[  56 -222  203  -97 -143   37   92 -221 -137 -156   44  218    3 -262
 -452 -140  -99  -27   76 -152  -99  423 -186 -194  -88   17  160  113
  -58   73   60  -25 -151]
3
[ 183   50 -117  252  -60   71 -190   20  192   59  -37   90  -37 -454
  -60  -90  -11  262  261  299   25  -40 -420 -240  -66  111   25 -116
 -103 -121 -516 -231  -55]
1
[  35  173  -24  142  -78  205  -74   -9 -137  -15 -215  218 -274  359
 -270  204  166  260 -188 -100  104   36 -220 -348  -36 -172   35  176
  323  -65  366 -168 -634]
2
[  -1  100  251 -230 -455  -52 -193 -292 -452  -59  311  -60 -203  113
 -228 -407  -76 -139   28   77  263 -239  578    0 -375  308 -219 -173
 -321  249  -38  155  156]
8
[  49  206 -198 -227  391  -49    9 -147   64  126 -151  -25  219 -178
  349  -34 -134  -22   30  211 -139  129 -175 -300   64 -155  195 -229
  347  -43 -155  -24 -343]
9
[ -41   57  -69  164 -213   67    7  257 -115  123 -121 -115  210  360
  149  329  301 -346  -18  176  203 -192 -247 -260 -305   11  186    3
 -242  -49 -213   63 -149]
3
[ 172  104 -143   -8 -330   -3   44  216    5  114  -14  -14  -19 -297
 -153   -6  217  -51   62 -139  -34   77  247 -167  132 -175   86   90
  -76   29 -332 -163 -396]
9
[  33   34  221 -489 -171   83   53 -223 -183   43   12  132 -190  110
  294  -81  -80 -334 -132  162  102 -189  281  198   92   36  -10   37
  -21  210  659  344 -293]
0
[  81  197 -182 -140  185 -226   51  421  102    9 -214 -161  288   18
  316  -69  -76  -28   25  368  -22 -225  -59  -39  168  220    2 -437
 -115   -3 -362  153  512]
5
[  57  223  118   90  -94  113  156  -21  -82  192  -40  373  196  187
 -103 -117   61   89  -27 -184 -151  -25 -214 -357  284 -418 -152   84
  257  370  522   54 -220]
0
[ -48   56   78 -634  139  210  -42 -362  -76  -80   82 -242    8   87
  146  -48  -31 -249  128  296   87  -42  178  -78  165  -23    4 -258
  -14  179  204  393   35]
3
[ -51  150 -218   12  405 -149  -51  164 -210   55 -274  163  -99  -44
 -122  148  -33  175  103  -19 -163  194   -6  160   11  161  151  -80
   65  -54 -217 -141 -173]
7
[ -30  228 -264  478   37 -122 -129 -139  -32   89    3  -69 -276 -113
 -148  -29  216  431  -68 -281 -296  262  369  188 -100  -78  -42  155
   77  193 -459 -464 -384]
4
[  51   11  -83 -144  189 -131  -13  -32  230 -148   88 -113  -41 -172
  352   57 -134  -11 -169   88  -71   82   50  113   35   64   69 -113
  213  -79  -31 -158  103]
0
[ -48   33  -76 -388 -139   40   64   47   46  -91 -208  -21  -54  225
  258   24   20 -124 -103   84  124  -83  330   29  201   52   43   35
  -32  159  568  377 -373]
7
[  -8   -4 -241   85 -500  -53  201  461  -42  260  -86  136  299 -160
  -65 -203   80 -123   92   96   22 -155  326  -87  312  -54 -105 -225
 -276  469 -212  392  187]
5
[ 108  -66 -126 -236  238  105 -146 -217  146  -23  221  -85  -75  -55
  152   39   11  -84  111  141  -19  283  129   93  302  -32 -195 -126
   12  208  121   86  223]
6
[  44   94   33 -203 -169   78 -169 -362   23 -111  143 -187 -247 -137
 -120 -497   81  238  -32  -92   72   -5  402   53   47   92 -208  -16
  -46   48   22  -32 -117]
2
[ -61  236 -241  477 -622 -285  -14   24  -71  152  101   50  108  -97
   -6 -174  130    4  115   42  148 -146  -72 -329 -161   25   14 -123
 -300   42 -462   26 -241]
1
[ -80  154 -150  -58 -119 -204  342  231   74   65  -45  -44  190  128
  -84  216 -136  -85 -188  -10   -5  186  -57  -66   60   84  115  -77
  -89  232 -208   76  196]
2
[ -59  150 -127 -121 -260  -28 -156  138  150  237   39 -186   41 -578
  291 -488  -76    1  -35  -24 -123 -371  478  -16   87 -197   40 -206
 -247  -35 -272  409  -62]
5
[-175  -24  281 -262 -143   93 -119  300 -149   33  156  118   32   65
   50  271  143 -546  233   15  284 -254  -18  108    6  200  184   53
  -32   -5  332   93 -209]
8
[ 161  -60   57 -396   41  417 -181 -292  145  102  -38 -122   73 -216
  -46  198 -109 -150  136  195  225  216  -95 -117   99 -143  266   95
  -34 -151  -89  158 -112]
3
[  22  366 -335  -54  -43   14 -283  448    3  142   -2   71  232 -359
   53 -148  307  237  190  -76   19 -155  111 -282  125  -93  167 -199
  -68   24 -164   29 -354]
1
[ -23  111 -145  404 -513 -264  221  396  -38  -18 -143  166  329  -29
 -203 -242    6   12   77    5   77 -214 -271  -88 -145  249  -57 -186
 -688  -13 -216  313  361]
2
[  -9   94 -108 -209 -183 -175 -160  235 -229  -33 -126  171 -173 -122
 -233 -232  -37   45    4 -104  235 -132  899  267   28  236  -53  -18
   91  119 -363   24   39]
7
[-347  270  108  508 -484  -91 -101   39 -319  315   31  -68  136  275
  -55 -138  326  249 -107 -139  149 -432  419   44 -229   61   22  172
  -99   95   66 -126 -233]
6
[  17  -80  179 -543   -1  -36   75  -27 -162  -15  -34 -152 -112  182
   92 -314   78 -377 -183 -114  321 -231  365   57 -208  127  152  174
  100 -145  136  282 -568]
8
[-148  298  -96  211 -153 -103  143  186  150  -64 -215  247  136 -165
   75  234 -265  -50  -71 -189 -203  183  128  -93  152 -184  101   57
   82  -55   98  -15 -103]
6
[ 194  253 -467  199  308 -390  110   94   94   33 -229   97  138 -130
  183 -302 -244  300 -152  -51 -253 -106  282   32   -4 -151 -152 -204
   56   34 -356  180   54]
9
[ -46  -66   99 -200  -32 -165  113  379 -149 -130 -240  -37   31   -4
  -44 -163  170  -50 -118 -205  -66 -186  612  261   72  232  251  141
  -35  -54  324  240 -428]
8
[  27   60  -22   63   63   61   -2  494   13 -101 -214  102  229  -54
 -274  -32  240  335   -6 -163  -71  141  109  -68  174   80   95   53
 -135  -39  121   52  210]
2
[-164  342 -234 -478  360  153   57  -25 -192    0 -168  135   17  -97
  -95   64  132  102   20 -317 -139  -35  817  286  368 -341   97   -3
  460  245  223  137 -428]
3
[ 129  119  -72  -48 -651 -259   -5  236  142    5   31   39 -157 -457
  -22 -181   54 -123   13  -61   36   21   96 -264  182  -33  149  -52
 -318  -45 -349  163 -224]
4
[ 124  316 -258   43  218  -40   30  310   82  -73 -327  126  177 -121
  180  171   -5  366   -2  205 -242   -3 -422 -395   -9 -109  242 -217
   -8 -165   33  -60 -258]
1
[-152   36 -223  379   37  109   98  239  118   32 -127 -151  -16   73
   18   53  308  506   87  112  139   36 -325 -287  -47   32   44   31
  -48 -162  -83 -280 -405]
8
[  33   97 -284  -20  -49 -143    3 -168  216 -117    7 -116   42 -230
  -40  -79 -166  152   77  -87   48  330 -304 -395   78  -82  142  -77
  -89 -313 -175   85 -265]
1
[-117  245 -303 -152 -130  -28   -7  584   51  208  111  130  424 -261
   87   98  372  -73  165  -76  -94  -94  409  -80  324 -462  229 -185
 -183  435 -133  313  101]
9
[  60  -61  186  162 -395 -215  213  199 -256  129  100  233   40   43
   80   33   88 -404  128   97   45   43   78   63   45  -52   23   88
 -105  175 -158  -53 -127]
5
[  25  262 -117  371 -411  -39  175  -34 -125  414   -3   56  260 -134
  -97 -271  130  222  -69  -83   17 -206 -168 -293 -223  -95   31   47
  -78  235 -270 -168 -455]
0
[  77  343 -318  185 -293 -174  -25  336  207   61 -112  -28   66 -353
  176  -19 -115   84  204  182  135 -137  -47 -489  133 -178  -10 -273
 -120 -228 -714   97  -65]
4
[-213  142 -180   67 -284 -107   75  111  241  -43    4  -62  262 -112
  303  -26  -38  -68  -19  173   64   21  -86 -372  -33 -174  173 -204
 -249   17  -90  307  129]
9
[   7  158 -185    2  -47 -163   52  125  191  -90 -154  -49  213 -198
  174 -191   75  154 -231 -269 -189   74  183 -298   75 -187  253   77
   81  -76  288  219 -596]
6
[  54 -126 -181 -438  506  105  257  289  209   -1  274 -225  302  -29
  -94 -206  148  155  146  313  263  253  -94  -51  394 -154   35 -272
   51  306 -317  387  474]
6
[   2   85   97 -260  210  289 -108 -270 -168  -43  -54    1 -355  453
   51  188   15  -65  -31  125  142 -130  136  151 -160   56 -239  106
  124  133  355  -51 -147]
7
[  76   96 -298  -41  350   51  -84 -184  204 -138 -130   -4 -312   14
  -42  183 -196   53  -58   57   18  337 -292  108 -201   70  -99  -47
  -86  -67 -413 -195  256]
5
[ 192   30  125  213 -447  -51  -79  107 -254   65  -74  139  -48  146
 -170   50  219  -62 -155 -189    3  -94  206 -272 -110  -47  105  258
  279  113  136 -329 -768]
0
[  68  464 -302  -21 -282 -169  -82   54 -315 -130  -97  187 -221 -383
  -55 -357  305  230   16 -205  -60   72  708   60  -27  -91  134  -92
   68  -36 -294 -235 -854]
2
[-110  355 -538  202  -59  -63   72  565  237   47 -204 -233  363 -335
  240 -253  331  298  -23 -231 -195 -315  310 -220  230 -215  154 -218
 -126 -114  -61  398 -446]
7
[  69  127  -86 -421  155   19  -85  227  -40 -105  -44 -163 -355   34
  191  199  501  175 -324  -51 -103  167  695  200  369   88  155  106
  272  102  416 -186 -398]
6
[ -27  -21  327 -343 -166  120 -113 -200  -27 -159  -13 -204 -338  372
  369  141  384  -79 -332  -23  -80  100  259   50  120 -121  252  310
  381   37  768 -392 -796]
5
[-174  310   44   -9  113  237 -131   14  -24   95 -215  -72  315  141
   49  190  -49   -2    7  -54 -212 -211  124 -128  -28  -75   97  -56
  129  126  284   90  -61]
7
[  98  334 -485  -44  385   91 -100  -16   63  -52 -199  -26   42 -132
   87 -325  150  415  -62 -111 -242   39  174 -225   29 -188 -118 -257
  163   97  -56   82 -295]
7
[ 160  139 -109 -227   82   31 -371  187 -273  300    0  162 -118 -117
  -90  164   70 -262  381  235  263 -184  289  111   -5  115  -79 -120
 -163   12 -708  -10  256]
1
[ 117  195 -284 -435  255 -226 -151  245  282 -353  119 -230 -182   67
  146  320  216   11  -68  -56  182  136  112   72  332   76   81 -123
  127 -221  -33 -162  150]
6
[  42 -159   63 -117  156 -117  139 -117   22  -49  -43  -86    6 -190
  293 -280 -144 -139  -73   73 -164  -93   27   15 -150   69   -9  -58
  130 -177  -44   48 -273]
2
[  52  182  -77 -114   63  111 -181   67  128    0   34   -4  124 -463
  316  -13   68    3  127  113  -87 -238 -249 -405   63 -168  244 -236
  341 -251  107   -4 -579]
7
[ -27  206 -121   -7   36   32  -36  436  -94   56  -18  -39  368  -34
   93   92  283   -6  214  183  -75 -219  -11 -169   -4  -98  200 -242
 -145   93 -197   85  -14]
1
[-134  173 -302  230 -342 -106  -25  213  113  -54 -177  -56  -49 -333
   35 -236  237  153   61  -76  -53 -167  174 -141  -27 -126  104  -90
 -458 -121 -263  309 -203]
5
[ 178  158  -71 -324  294  262  348 -253   11  206  175 -105  104  -40
  107   73  201 -160  299  440  258  369 -696 -497  244 -171    2 -154
   75  127 -330   82 -206]
3
[ -63  159  -22 -192 -371  -80  -45  189  -32   -4   -2  -63 -113 -380
 -227  -22   17 -301   34 -396  137  -42  605  115   44  238   50  176
 -207  -73 -229   85 -163]
0
[ -23  224 -338  185  -91 -223  100   95  -38  158  176  255  276 -360
  166  -88  -32  -41    8 -119 -198   75  173   14  123 -130  -78 -287
  -50  273 -207  118  250]
3
[  97  144 -345   65  -73  -27 -312  104  150  -13 -148  147   97 -329
   41 -116  -27  118  -50 -143 -155   28  291   51   76 -108   45 -172
  -15    9 -263  -58  106]
3
[ 114 -152  108 -124  177  -49   58   66  -69  227  223  -14   12  -74
  -28   85    9   11   63  358  137  306 -296   -3  111  217  176  -75
   98  178 -287  -99  170]
7
[  30  125 -166 -297  -65 -172 -193  132  -95  -28 -105    2 -100 -109
  185  246  -52 -361  223   81   84   32  139  -41  -61   79  260  -38
  -39 -163 -306 -128 -605]
1
[  23   53  185 -113  239   98  -31 -382 -123   33  109  280   11 -322
  112 -209 -123  123   16  -81 -350  160   64    5  -29 -351  117   56
  398  186  270 -167 -502]
3
[ -77   94 -153  399   -1  -46  214   50   96  -60   54   70  387  -35
  -68   57  139  -42   65 -264 -219  269 -265 -114   29 -227   42  -40
   34  -35 -138 -111  172]
7
[  13 -127   12 -257    3  -61  248   98   26  -20   50   24  173 -187
 -109  -23 -118 -169  -35    3  -38   82  493  228  257  168   14  -98
   44  287   20  294  386]
8
[ -26 -286  204 -251  165   40  -40    1  -25  -17  101 -141  161   38
   35  256  185 -286  277  196  188  -63   23  209   88  144  187  113
  -20  -59   92   63  103]
9
[ -90 -132   32  -29  -56  120 -136 -208  277 -236  -52  159 -195 -143
  105   13 -122  185 -174  -48 -103  283  -98 -102   59 -101  228  102
  176  -36  636   13 -416]
8
[ -74   -1 -213 -321   14   -7   40  277  445 -186  -97 -268  423 -331
  299  130  172    2  -19 -138 -149 -137  369   -2  462 -141  223 -102
  110  -41  297  244  115]
5
[ -96   52 -295  165 -136 -190  -84   95    3  -50  -33  -26   53 -170
 -139 -200  -52  127 -106 -341   52 -121  201 -165  -49  130  -98 -103
  -34 -173  -24  180   16]
0
[ 272   63 -133  438   97   51 -126   66  -63  -58 -202  122  -37 -152
 -168 -102   32  342   86  154 -280  116 -217 -238  -94  -15  -43 -132
  124  -58 -269 -398 -266]
9
